m =
[[143,120,146,131,123,132,64,164,142,120,116,118,135,150,159,112],
[137,123,114,148,139,160,64,164,124,105,146,120,149,106,121,142],
[114,137,118,131,138,143,64,164,115,134,132,130,112,128,131,131],
[72,144,158,113,143,105,64,164,114,124,121,132,112,122,132,139],
[126,121,127,136,123,136,64,164,123,133,132,155,112,115,126,128],
[129,163,135,125,151,131,64,164,136,127,147,145,128,124,123,119],
[121,136,119,158,117,123,64,164,137,96,116,122,94,83,133,113],
[122,125,144,135,114,141,64,164,130,117,118,128,126,140,137,124],
[130,121,129,143,128,134,64,164,136,120,128,136,116,129,127,129],
[132,147,126,111,124,137,64,164,130,115,135,122,134,133,119,140],
[152,124,142,120,114,126,64,164,141,120,125,129,133,132,143,128],
[123,118,117,126,113,97,64,164,134,135,109,135,93,109,138,117],
[122,152,156,158,129,124,64,164,165,96,156,135,116,130,135,132],
[143,105,113,116,117,108,64,164,136,148,123,135,122,133,135,129]]
m[0, 0]: 143
m[6, 10]: 116
m[6, 12]: 94
m[10, 10]: 125
m[5, 6]: 64
m[11, 7]: 164
m[3, 2]: 158
m[:, 3]: [131, 148, 131, 113, 136, 125, 158, 135, 143, 111, 120, 126, 158, 116]
m[11, 8]: 134
m[9, 11]: 122
m[13, 0]: 143
m[:, 15]: [112, 142, 131, 139, 128, 119, 113, 124, 129, 140, 128, 117, 132, 129]
m[4, 15]: 128
m[:, 5]: [132, 160, 143, 105, 136, 131, 123, 141, 134, 137, 126, 97, 124, 108]
m[13, 8]: 136
m[9, 8]: 130
m[:, 7]: [164, 164, 164, 164, 164, 164, 164, 164, 164, 164, 164, 164, 164, 164]
m[4, 14]: 126
m[10, 14]: 143
m[2, 9]: 134
m[10, 13]: 132
m[7, 8]: 130
m[4]: [126, 121, 127, 136, 123, 136, 64, 164, 123, 133, 132, 155, 112, 115, 126, 128]
m[8, 8]: 136
m[4, 5]: 136
m[5, 0]: 129
m[6, 6]: 64
m[5, 9]: 127
m[3, 11]: 132
m[7, 6]: 64
m[1, 13]: 106
m[12, 8]: 165
m[8, 3]: 143
m[3, 12]: 112
m[8, 15]: 129
m[2, 0]: 114
m[13, 5]: 108
m[10]: [152, 124, 142, 120, 114, 126, 64, 164, 141, 120, 125, 129, 133, 132, 143, 128]

grid =
[[141 112  94  64 149  64 105 134  85]
 [ 77 146  55 129 187 202 191 196  77]
 [128  55  90 146  95 100 162 192 112]
 [116  54 134 192 124  55 100 106  56]
 [166 139 182 137 166  61 171  75 201]
 [161  66 124 179  55 112  53  60 119]
 [158 133 121  89 183 112 166 167 194]]
grid[0][0] -> 141
grid[:, 2] -> [94, 55, 90, 134, 182, 124, 121]
grid[5][0] -> 161
grid[2][6] -> 162
grid[0][5] -> 64
grid[4][6] -> 171
grid[6][8] -> 194
grid[1][5] -> 202
grid[5] -> [161, 66, 124, 179, 55, 112, 53, 60, 119]
grid[3][7] -> 106
grid[6][1] -> 133
grid[:, 3] -> [64, 129, 146, 192, 137, 179, 89]
grid[0][7] -> 134
grid[0][3] -> 64
grid[6][3] -> 89
grid[4][8] -> 201
grid[1][7] -> 196
grid[:, 7] -> [134, 196, 192, 106, 75, 60, 167]
grid[5][6] -> 53
grid[1][3] -> 129
grid[:, 1] -> [112, 146, 55, 54, 139, 66, 133]

B =
[[118,102,116,169,128,83,180,127,155],
[104,112,116,117,126,97,111,139,112],
[145,127,111,184,118,108,193,138,148],
[120,126,141,91,125,132,77,132,96],
[156,120,142,177,131,116,180,142,141],
[133,118,139,176,112,84,198,157,140],
[135,148,108,165,119,128,192,131,158],
[128,108,124,173,120,85,204,109,164],
[89,94,138,175,113,68,184,134,131]]
B[-9, -9] = 118
B[-8, 6] = 111
B[-1, 3] = 175
B[-7, 3] = 184
B[-8, 7] = 139
B[8, -9] = 89
B[:, 3] = [169, 117, 184, 91, 177, 176, 165, 173, 175]
B[-4, 5] = 84
B[7, 7] = 109
B[:, 0] = [118, 104, 145, 120, 156, 133, 135, 128, 89]
B[5, 7] = 157
B[8, -7] = 138
B[5, -5] = 112
B[:, -2] = [127, 139, 138, 132, 142, 157, 131, 109, 134]
B[:, 5] = [83, 97, 108, 132, 116, 84, 128, 85, 68]
B[3, 6] = 77
B[-3, -7] = 108
B[0, -2] = 127
B[-5, 3] = 177
B[5] = [133, 118, 139, 176, 112, 84, 198, 157, 140]
B[-7, -5] = 118
B[-9, 4] = 128
B[-1, -3] = 184
B[2] = [145, 127, 111, 184, 118, 108, 193, 138, 148]
B[5, 1] = 118
B[-6] = [120, 126, 141, 91, 125, 132, 77, 132, 96]
B[-6, 2] = 141

arr = [148,191,183,180,87,75,178]
arr[0] -> 148
arr[1] -> 191

data = [158, 97, 120, 150, 113, 87, 179, 46]
data[0] -> 158
data[-4] -> 113
data[-5] -> 150
data[-1] -> 46

X =
[[47,162,136,89,168,69,88,136,70,139,112,94,146,60],
[72,145,107,128,166,107,152,128,119,141,155,128,98,128]]
Indices start at 0.
row 0 col 0 = 47
row 0 col 6 = 88
row 0 col 1 = 162
row 1 col 5 = 107
row 0 col 7 = 136
row 1 col 0 = 72
row 1 col 9 = 141
row 0 col 10 = 112
